In the rows, zero is written as 128.
[131 123  87  68 198 131 167 109 114 135 164 162 122 156  99 129  89 193
 135 122 100 133 122 161 154  79 139 188 100 129 108 153  97 130 131 130
 114 142 118 144  89 176 134 110 148  85 184  97 136 145]	6
[138  96 137 144 110 128 123  72 131 138 113 106 123  91 109 120 123 109
 146 124  97 113 150 115 125 159 161 111 123 162 136 105 134 155 113 114
 134 130 119 124 153 146 147 137 147 171 113 111 124 129]	5
[134 159 161 143  99 133 104 169 145 127 163 106 152 151 192 164 137 146
 156 183 149 150 103 128 129  66 174 150 138 104 107 133 166 153 115 132
 139 131 125 100 151 139 149 143 112 135 122  70 169 120]	9
[104  79 124 114 126 105 192 111 103 141 151 132 119 140 123 123 118 105
 138 149 128 119 132 114 151 132 130  87 100 129  84  91 130 153  84  91
 117 161 129 126 144  91 149 131 114  95 137  94 138 112]	5
[125 118 101  98 136 106 178 127 116 124 105 122 109 135  83  75  91 137
 110 138  98 120 104 113 125 171 110 159 111 128 148 112 117  87 151 124
 107  97 122 109  97 170 154 149 213  81 164 164  91 151]	0
[123 116 141 144  91 145  97 147 143 152 119 159 158 103 190 127 152 137
 118 144 199 126 122 148 136  92 194 130 175 113 106 207 121 146 125 126
 167 148 128 128 181 155 134 120  93 115 123 164 140 116]	9
[115 122 115 107 130 125  76 139 135 111 170 146 139 123 149 132 102 107
 154 151 130 121 117 166 135 118 150 156 144  89 105 111 118 127 138 133
 106 160 143 154 125 134 116 122  91 105 147  80 163 145]	10
[140 108 135 119 163 148 153 103 128 154 167 161 105 103 144 115 135 135
 111 162 132 127 116  98 154 116 110 130 140 120 112 182 132 164 136 153
 146 139 131  93 126 142  97 124 145 102 130 169 108 128]	5
[142 136 138 161 191 186 124 116 108 129 135 157 122 134 162 150  94 132
 127 182 173 118 119  72 137  73 121  68 138 152  93 135 145 144 109 120
 157  90 129 124 151 173 122 147 110 120 161 119 133 141]	4
[151 141 102 106  89  82 114 181 136 140 131  88 128 148  58 165 121 136
 113  71 128 143 139  90  93  93 109 104  82 151 159 118 125 101 113 109
 123 118 122 131 124 181 151 169 186 130 143 115 134 146]	9
[110 109 135 141 100 102 107 134 137 146  81  97 161 128 121 106 146 142
 136 137 122 109 127 129 109 138 120 116 161 145 110 136 135 148 109 123
 126 127 156 123 120 158 157  95 136 148 120 153 149 127]	11
[126  95 133 142 156 150 145  67 106 135 125 145  80  98 172 109 121  84
 138 172 111 139 141 125 150 158  93 105 104 115 100 139 119 131 118 142
 130 139 151 135 113 119 111  86 112 119 114 130 106 101]	8
[135 136 120 112 177 145  55  95 117 161 152 144  83 169 133 152 144 172
 143 110 113 153 139 160 131 118 175 204 116 155 129  96 129 115 120 108
  93 162  91 127  86 161  92 123 151 102 141 108 119 151]	2
[150 122 147 178 161 163 131 113 138  89 144 146 126  90 141 146 121 101
 129 121 146 132 163 103 135 106  96 137 131  91 136 148 126 156 121 164
 161 125 129  96 154 140 113 119 113 152  83 122  88 158]	1
[140 162 108 145 103 102 213 131 122 105 137 151 122 173 113 143  60 117
  95 110 113  91 104 106  86 130 130  63 131 149 110 116 145  81 134 111
 110  96 115 140 158 139 207 198 170 161 147  78 179 149]	12
[ 92 115 151 127  76  76  66 151 135 139 131 108 125 143 107 113 119 122
 183 101 104 142 142 171 104 142 142 135  96 170 115  98 100 109 100  94
  93 144  98 158 150 105 146 123  99 135 137  67 124 143]	8
[118 131  87 127  79 106 122 138 106 147 145 118  83 135 145 126 128 157
 136  84 107 135 103 109 120 124 136  94 128 160 105 155 181 159 105  60
  66  89 111  98 155  63 252 138 128 159 113 140 154  93]	11
[135 158 103 150 129 115 145 122 144 114 111 132 104  98 147 110 140 134
 139 129 137  88 129 132 121 161 159 127 148 168 137  85 139 102 131 101
 115 117  95 138 195 140 174 167 109 135  94 132 140 131]	4
[121 115 112 137 110 143  91  97  84 153 127 161  70 155 135 166 164 138
 112 111 119 167 116  89 144 124 143 128 131 109 121 145 140 155 144  96
  77 166 141 103  93 126 175 110 143 119 133 175 133 118]	11
[129 126 131 134 126 116  87 157 129 151  87 130 128 124 174 147 180 121
 128 173 179 121 111 107 142 142 161 126 157 137 144  86 142 151 127 130
 141 128 149 123 183 122 137 133 130 101 115 132 130 136]	2
[135 121 132 146 105 130 156 161 117 100 142 110 147 116 145 130 147 148
 108  80 125 126 138 119 136 133 161 130 164 108 136 172 174 112 152 131
 152 136 137 113 121  66 166  99 129 100 127 139 128 123]	10
[147 124 156 152 143 132 122 153 127 120  69 150 130 116 111 142 118 125
 148 174 173 150  97 130 119 117 108 100 112 127  96 152 151  96 106 126
 176 111 124 140 130 136 132 152 106 122 160 131 151 129]	12
[135 136 146 111 167 163 174 141 147  88 136 149 144 135 129 117  86 165
 122 155 139 149 110 211 132 119 144 185  92  90 129 127  82  55 136 144
 144 102 104 134 112 156 137 162 116 139 188 134 132 156]	6
[125 133 125 120 166 148 111 190  83 101  37 113 172 133 110 142 131 126
 131 105 146 148 136 156 122 131  94 149 108 149 115  17  90 135 124 161
 142 112 136 187 118 139 125 148  95 110 156 143  96 130]	7
[128 124 132 160 119 140 165  96 150 117 157 159 113 141 173 130 126 133
  84 146 115 131 120 135 123 149 196 135 151 109 129 202 148 137 144 118
 134 112 152  89 117 116 137  55 160 158 113  95 144 126]	9
[146 139 127 123  98 107  76 119 113 177 130 143 136  82  95 107 137  92
 113 187 143 108 126 131 152 173 129 122 142 118 156 101 140 135 103 164
 132 153 104 122 121 175  95 155 116  98  93 136  95 111]	0
[132  93 119 108 116 111  85 129 108 131 120 141 191 108 137 133 103 106
 138 148 123 145 104 135 135 128 127 116 127 120 112 160 123 181 115 152
 136 115 164 146 123 104 104 123 145 122 164 123 121  99]	1
[150 124 122 152 138 131 148 127 121 120 107 165 105 148 152 119 125 114
 113 161 156 136 108 139 116 119  78  76  95 116 135 134 131  92 103 112
 158  77 118 137 124  95 138 165 141 155 127 143 137 122]	7
[130 157 128 111 143 120  86 114 155 142 127 122 139 122 132 158 126 106
 141  97 152 124 128 136 108 134  70 104 101 157 110 122 109 161 113 118
 128  83 144 134 114 154  86 116 101 143 121 117  91  94]	9
[142 145 109 164 114 135 112 119 132 125  71 173 122 113 139 120 111  94
 114 121 137 121 111 122 116 167  67 102 132 136  99 122 104 114 113 171
 125 104 132 169 141 128 122 125  79 144 118 122 113  96]	4
[122 155 134 159 105  99 147  73 144 147 146 152 118 116 119 134 128  88
 104 137 128 103 150 111 107 144 129  82 146 118 137 139 135 114 133 107
 121 130 116 121 141 135 108 127 111 133 113 117 125 117]	6
[148 128 153 156 155 125  69 122 102 133 129 156 143 110  94 129 121 133
 145 159 118 121 130 106 135 130 109 140 109 145 137  71 113 163  81 137
 126 114 114 102 137 125 113 139 112 141 129 114 121 128]	8
[133 134 127 163 131 135 152  93 119 102 117 112 113 113 110 120  98 121
 147 161 101 139 143 156 121 152 125 140 111 119 124  76 140 118  93 110
 121 127 115 120 112 113 156 130 146 180 103 103 150 141]	2
[117  92 124 128 140 140  75 103 137 167 126 159 132 133 163 118 163 130
 163 146 143 127 111 111 128 120 163  95 138 149  92 146 113 167  98 101
 132 121 123 132 151 172 143 124 116 119 156 152 118 109]	9
[118 151 144 141  56  70  89 117 166 163 116 152 146 125  71 123 139 130
 107  77 108  99 140 107  88 175 109 125 181 127 140 106 115 106 143 139
  87 122  90 144 121 159 118 141 121 150  91 138 113 146]	3
[138 148 121 123 128  96 162 172 145 104 175 151 116 122 112  92 111 192
 115 130 107 150 121 126  98 103 123 151  89 108 120 122 107  81 132 113
 107 162  58 121 115 132 158 208 146 145 109 122 120 150]	5
[153 138 123 119 122 107 199 130 124 113 114 158 170 105 128 126  97 122
 113 148 153 109 121 120 135 116 188 121 117 127 130 126 114 121 108 137
 166 138 128 150 198 137 129 200 150 126 147 107 149 109]	4
[125 119 118 114 162 113 154 122 139 131 152 123  53 136 125 133 109 141
 139 111  90 169 146 134 125 131  96 147  87 133 115  91 150 115 129 133
 111 132 116 127  81 126 118 118 154  85 124  87 128 172]	2
[133 180 123 135 103 130 102 123 124 129 138 156 121 107 127 155 128 118
 108 146 160 116 124 129 111 143 137 134 147 117 144 125 135 122 162 132
 137 150  97 108 115 129 108 141 117  91  99 112  97 122]	10
[121 140 142 130 129 114  93 104 157 142 161 127  86 161 130 112 158 138
 124 129 134 120 138 133 111 112 117 136 120 153 149 151 130 120 125 102
 128 166  94  97 111 151 111 140 148 134 112 148 137 140]	11
[123 135  90 132 158 151 102 121 127 131 128 129 103 169 201 134 121 106
 112 151 126 119 109 140  96 139 194 110 146 139 101 134 154  98 125  89
 121  99 120 143 130 137 155 105 140 136 154 103 156 131]	12
[138 157 118 123 129 106  92 174 117 108  78 106 145 152  89 143 118 124
 127 127 137 134 123 102  87 116  82 102  93 137 140  53 124 101 121 127
 131 118 144 163 100 146 122 174 144 149 141  97 133 129]	2
[130 149 133 137 101 145  76  90 134 137 153 139  46 152 163 159 144 119
 122 140 129 149 115  96 142 111 133 132 128 123 108 176 179 131 156 104
 108 160 109 103  81 132 126 115 174 117  95 136 171 139]	7
[115 122 147 162 139 111 105  89 139 126 151 152  70 138 126 131 153 121
 144 134 108 101 150 113 112 156 203 108 126 156 141 108 123 104 124  76
 106 136 130 103 166 142 137 113 128 159 118  84 147 172]	11
[127 152 139 148 135 125  84 120 125 123 142 118 134 141 138 139 146 151
 149 111 127 116 141  85 101 113 165 121 134 136 120 134 133 149 113  98
 116  79 113 104 171 105 143 124 144 157 109 140 154 120]	8
[126 121 125 132  84 151 108 139 130 141 103 172 102 100 133 132 136 141
 118 153 143 146 104 144 132 132 163 112 175 123 105 176 151 111 137 159
 147 144 118 146 141 109 146 122  87 130 135 137 138 113]	9
[140 181 122 142 137 153  84 147 135 119 137 159  81 102 129 144 151 147
 124 115 138 163 133 151 100 116 110 187 103 107 139 111 140 132 151 176
 137 134  95 117  81 138 100 145  94 122  89 129  99 133]	0
[102 117 124 102  83 113  70 156 145 135 168 140 130 158 177 120 146 166
 126  94 118 135  88 142 121 125 203 179 127 114 105 170 127 109 137  95
  71 127 109 114 138 156 166 120 153 111 128 109 134 154]	0
[114 119 134  95 141 112 160 102 136 120 156 102 165 149 163 114  93 172
 120 119 109 118 144 139 123  83 162 148 143 138 128 135  98 102 143 109
 120 158 102 147 148 162 160 149 147 115 173 122 127 143]	8
[ 98  98 137 157  76  70 171 124 171 116 135 113 107 120 138 103 125  94
 114 138 133 113 138 106 117 119  97 118 140 115 136 147 135 105 138  91
 114 143 137 120 165 135 133 112 156 114 102 132 165 171]	12
[133 119 154 145 134 126 157 128 157 155 123 149 100 126 123 118 112 118
 130 162 155 128 126  97 126 146 121  65 132 102  96 142 134  92 113 104
 133  78 132 125 158 141 140 143 111 148 138 136 128 140]	5
[115 158 139 133 120 150  82 147  97  96 135 107 132 121  76 158 140 160
 177  90 120 139 147 128 124 104 163 153 122 146 123  49 136 163 134  85
 102 140 120 117 125 143 181 145 119 147 135 133 155 143]	10
[123 168 103 132 142 184 106 129 117  96 115 146 132 137 179 136  77 143
 118 139 138 101 102 168 105 136 170 106 155 144  96  96 142  65 128  82
 112  80 118 161 155 130 168 151 100 170 155  98 147 135]	2
[110 112 149 161 116 162 114  89 143 137 124 148 102 152 196 166 132 144
 153 129 172 135 119 154 122 102 144 126 121 128 106 117 143 135 138  68
 101  66 122 131 139 140 154 131  73 149 110 116 163 141]	12
[129 145 150 156 100 109 155 171 142 127  98 127 110 124 105 132 136 148
 135  97 140 141 122 125  91 121  68  97 105 140 100 149 110  67 124 129
 133  94 102 158 125 118 170 158  92 171 136 153 117 140]	12
[165 100 109 126 177 136  97  95 119 163 150 162 115 138 190 114 122 109
  98 171 118 122  91  85 140 140 202 109 148 154 130 185 153 154 125 127
 129 129 145  99 161 159 136 137 194 113 175 115 141 123]	2
[131 132 116 137 175 109 124 114 129 123 157 143 124 132 187 108 100 130
 110 145 121 103 125  91 115 110 141 125 117 153  99 144 121 148 110  80
 108 105 142  86 161 163 132 115 191 128 135 111 119 137]	1
[143 157 118 137 147 155 119  83 104 122 167 142  96 151 126 153 141 138
 116 129 126 111 132 137 102 127 159 144 145 115 170 146 150 135 169 118
 119 123  92  76 125 124 115 123 144 107  79 103 145 133]	4
[122 126 113 101 103 136  88 121 147 146 133 115 105 161 156 131 116 123
 155 142 140  98  96 171 123 139 183 129 111 165  93 154 136 109  86  96
 125 111 121 119 124 130 158 131 110 169 139  94 174 122]	11
[132 145 119 111 116  98  45 137 147 128 136 149 151 140 146 115 109 159
 117 131 169 114 112 162 120 109 198 174 137 146 111 194 115  94 121 101
 115 155 107 164 140 140 109 131 146 149 136  97 157 112]	10
[152 134 130 126 122 118 122 163 144  91 132 153 157 122 139 107 131 164
 108 102 135 122 109  96 122 130 139 140 138 105 132 133 116  82 137 152
 117 147 103 121 159 133 149 188 135 143 105 128 124 118]	3
[150  95 108  91 117 134 126 106  88 119 140 135 132 104 124 131  95 123
 127 134 121 127  99 113 129 124 130  60 113 116 117 176 159  88 102 104
 150 108 122 113 134 108 140 155 173 103 150 137 151 102]	3
[116 139 146 146 104 144 114  99 113 109 133 111  98  69 110 121 125 132
 155 132  89 154 148 167  99 141  99 157 135 101 148  94 140 121 174 127
 113 150 108  94  80  93 117 121  95 116 107 138 101 118]	12
[101 118 123 116 108 135  92  95 133 161 207 145  67 130 140 110 165 148
 159 136 109 134 140 104 135  96 120 116 138 117 125 161 124 146 147  74
  96 148 113  89 113 125 103 105 137  99 109 163 132 143]	10
[120 165 167 148 113 172 110 134 152 118 137 150 118 121 145 157 141 141
 142 154 156 151 124 140 144 102 166 165 159  90 126 158 150 131 153 133
 147 149 133 122 126 160 142 130 105 149 135 151 130 151]	11
[150 117  98 112 136 135  81 127 112 100  98 134 144 164 136 139 100 148
 126  90 116 112 104 121 111 120 136 116 149 120 124 164 119  88 141 156
 147 103 124 155  97 126 170 128 118 140 153 121 156 147]	8
[119 148  86 125 118 103 131 124 110 105 132 129 123 161 148 158 137 100
 114  91 127  99 114 145  74 136 123  97 112 145 144  91 108 106 142  93
 117 128 107 139 135 108 167 144 113 111 136  99 140 134]	4
[144 131 170 168 130 119 118 188 162 123 105 155 101  98  71 110 154 131
 140 152 151 140 143 121 118 120  76 119 114 132 132 104 128  78 102 132
 164 161 116 147 135 162 122 163 117 180 116 147 137 178]	3
[144 142 133 165 122 131 111 171 158 105 131 124  95 131 158 131 154 166
 113 125 160 128 125 112  84 107 157 134  99 139 134 146 158  74 117 110
 126 115 109 135 143 115 167 166 155 203  90 100 146 137]	2
[132 123 119 117 145 136 147 147 108 105 109 115 166 170 151 154 106 127
 143 130 146 134 111 149 138 122 124 128 102 121 108 125 105 140 114 137
 129 107 155 150 140 138 175 120 124 141 134  97 154 126]	8
[102 125  92 120  94 120 119 107 115 138 160 182 101 119 124 150 149  94
 112 105 110 124 110 133  97 164 122 129 114  96 113 137  82 143 159 119
  98 129 132 138  99  99 128 104 120 118 142 166 119 135]	5
[119 113 128 124 132 167  81 144 136 146 121 115 124 136 154 138 185 164
 156 123 148 154 124 139 140 114 177 174 135 158 115 129 138 156 125  91
 108 118 140 114 155 134 106 117 133 140 119 170 144 123]	10
[144 110 105 149 177 144 112 111 103 145  94 153 115 124 145 120 128 103
 133 145 132 101 119 126 123 178 136 112  84 132  96  91 109 111  89  72
  96  64 139 108 142 160 120 116 105 134 105 107 128 119]	6
[111 128 156 171 124 125 119 118 144 122 117 142 113 115 126 129 149 113
 107 148 119 141 148 121 115 156 115 118 160 107 140  82 122 131 148 143
 116 131 124 126 137 148 132  96 104 124 117 132 117 147]	9
[140 123 140 131 143 118 153  85 116 146 127 131 115 162 135 149  81 136
  99 158 149 130 116  92 131 121  98  59 141 134 107 144 159 119 121 122
 111 105 120 130 104 113 142 149 140 137 135 100 139 106]	4
[143 113 124 116 127  92 203 139 153 110 103 115 130 109  76 103  97 107
 137 135  82 142 137 142 137 178 106 132 119 130 171  88 136 105 131 167
 167 124 145 156 126 104 123 147 183 123 152  96 105 166]	2
[130 131 150 138 133 170  50 110  79 132 122 188  98  71 109 139 128 133
 139 196 163 143 108 146 144 109 128 136 122 134 137 103 139 149 107 101
 139 118 103 100 146 124  91 149 105 119 124 151 111 111]	9
[123 118 120 106 128 168 107 157  86 156 118 157 166 111  62 163 126 135
 150 127 144 130 111 135 126  98 101  97 133 128  99 126  94 159 107 138
 140 125 136 122 127 171 136 151 107 117 174 176 115 149]	6
[134 151 122 104 149  98 125 126 150 172 132 155 134 136 109 154 127 124
 130 143 144 122 105 114 156 147 105 130 142 132  90 154 134 167 116 159
 130 117 139 158  85 177 118 100 132  96 146 140 134 135]	4
[126  74 133 126 124  93 146  92 140 158 166 111 133 162 168 101 131 151
 133 118  86 122 134 148 129 140 109 137 135  98 135 162 111 100 137 126
 100 122 142 134  58  93 149  95 121 130 152 141 125 127]	8
[145 157 104 151 128 122  71 116 147 119  91 172 137 120 144 141 117 134
 127 131 146 132 110 141 129 160 112 127 149 125 129 126 137  96 140 149
 128  82 111 152 126 137  88 118 101  80 110 120 119 128]	7
[109 103 120 136 130 106 156 125 134 114 142 125 119 218 139 144 125 130
 135  88 147 122 135 150 113 121 186 148 102 135 138  83 106  90 108  86
 108 101 111 137 151 131 155 141 133 131 141  84 148 168]	5
[121 105 146 109 102 104 139 131 151 130 127  70 168 143 184 106 100 150
 147 137 125 134 117 165 130 114 169 128 175 118  95 161 150 117 127 126
 138 138 145 123 117 114 189 123 145 131 173 126 168 120]	10
[123 114  96 125 143  89 126  97 141 134 107 161 117 152 157 121 123 155
 114  97  99 135 130 138 109 143 122 136 140 132 131 123  98  85 123 126
 110 136 138 176 109  87 135  94 137 136 161  86  80 126]	2
[128 146 132 120  92 135 113  92 118 131 179 153  77 101 141 170 121 156
 153 110 137 151 145 143 162  74 157 166 137  96 147 142 157 129 128 121
 123 140 101 106 158 117 129 128 115  97  89  95 134 156]	2
[120 150 141 124 137 105 120 149 125 129 135 102 147 113 105 148 141 170
 149 120 142 126 148 118 114  96 157 155 147 137 132  91 126 146 130 118
 114 115 113 113 161 174 139 147 136 117 111 136 122 144]	9
[140 124  96 112 175 122 185 143 164 103 106 124 174 147 197 135  82 159
 109 162 157 115 114 143 117  95 136 138 117 120 116 139 104 105 133 134
 159  73 142 163 138 163 164 133 130 131 172  93 127 146]	1
[137 117 120  98 109 143 131 102 124 103 104 115 169 102 188 120  81 138
 124 124 118 153 104 163 171 101 123 148 143 131  98 225 122 157 138 173
 180 150 137 178 104 125 185 102 132 140 171 163 150 108]	8
[127 121 124 105 107 159  99 133 126 136  95 114 125 112 142 148 149 139
 136 121 152 129 122 134 125 119 137 158 118 119 140 115 130 125 133 126
 135 119 127 106 147 143 120 141 104  92 122 144 110 111]	11
[133 124 128 137 115 118 127 107 134 159 162 115 136 136 140 128 111 160
 125 109 105 161 128 104 132 108 143 140 164 113 125 184 172 167 119 104
 103 117 108  87 103 124 167 114 170 137 119 131 106 136]	2
[117 107 130 136  99  96 194 111 129 113 146 165  47 129 177  94 132 100
  98 137 106 142 109 139 155 151 113 128 129 132 125 140 144 108 137 146
 131 164 120  97 138 108 146 117 144  77 104 121 133 139]	9
[159 147 120 138 138 123 122 132 162  95 103 116 164 136 144 127 119 172
 117 141 133 145 115 134 139 109 131 163 127 150 142 155 153 120 126 139
 160 141 110 116 125 152 144 133 159 120 139 124 140 120]	1
[147 106 114 122 131 124 100 114 162 126 135  89 182  80 168 106 117 150
 148 115 122 105 119  94 116 121 100 116 142 132 110 208 143 150 109 119
 127  90 128 104 157 134 133 123 143 152  80 141 108 103]	8
[154 150  99 112 168 143  65 127 168 129 141 159 133 139 139 158 121 194
  96  94 143 113 139 110 103  89 164 187 138 132 144 159 129 135 156 141
 132 100 121 141  99 152 101 124 167 149 137 121 123 143]	1
[114 137 138 139 104 112 114 129  91 137 153 132 128 137  72 172 149 125
 142 104 117 133 139 140  73 114 158 118 112 139 135 125 114 112 140 104
 109 166 123 123 118 140 121 144 134 126 148 107 137 159]	2
[131 132 110  84 156  95  89 125 140 153 155 151 127 120 117 113 132 151
 124 127 111 145 116 118 148 115  89 172 178 117 108 210 116 149 159 180
 120 184 119 129  89 140  87 109 162  72 155 195  98 139]	1
[141 135 140 130 139 113  76 129 130 113 116 111 162 138 157 121 111 131
 151 140  92 131 116 127 125 126 107 134 142 111  99 156 125  99 117 147
 131 135 150 147 121 133 121  89 130 127 149 101 145 121]	8
[126 119 115 129 136 159 163 115 142 131 127 137 129 126 189 137 103 123
  95 151 147 114 105 118 134 137 104 101 189  91  96 202 129 120 167 156
 145  86 160 132 107 104 143  84 118 120 153 166 117 125]	9
[107 157 138 138  94 128 155 101 115 140 137 180 127  90 146 130 150 133
 120 123 120 126 132 138 121 132 150 149 131 122 107 107  98 153 152 151
 119 142 105 145 139 167 121 135  66 112 106 133  96 111]	5
[140 135 106 142 100 134 184 131 163 107 109 122 106 123 187 100 109  99
  58 150 137 126 106 125 109 150 124 105 128 142 117 162 168 124 144 171
 157 131 128 120  95 137 154 137 144 151  99 129 165 101]	12
[120  91 127  94 102  88 137 144 128 126 159  95 116 122  88 131 100 137
 116 139 110 147 133 145 118  98 103 175 135  82 177 135 129 109 169 153
 112 147 160  94  66 144  91 110 166  81 135 108 121 165]	9
[136 202 139 152 153 130  78 164 165 127 147 145 108 122 179 133 161 166
 115 118 148 111 134 139  88 114 116 136 115 166 133 127 140  98 137 130
 122 103  87 157 168 148 129 146  72 158  93  82  96 109]	11
[116 137 106 115 151 133 128 131 159 121 142 142 113 137 166 114 120 167
 114  87 140  83 132 152 126 123 141 173 159 137  90 137 117  85 141 112
 106 138  98 168 138 144 145 116  88 137 109 116 120 151]	5
[123 125 127 130 119 155 103 113 118 137 134 131 132 132 140 138 115 154
 118 130 134 153 128 145 112  95 120 162 156 107 134 146 128 143 158 136
 119 128 118  91  82 161 114 110 119 110 122 152 134 144]	3
[125 156 111 132 156 124  93 125 114 134  89 207 101  80 136 109 125 146
 103 127 117 141 106  99 138 155  60 112 141 149  81 110 125 116 114 182
 115 111 124 164 150 171 101 114 124  73 127 152  69 116]	0
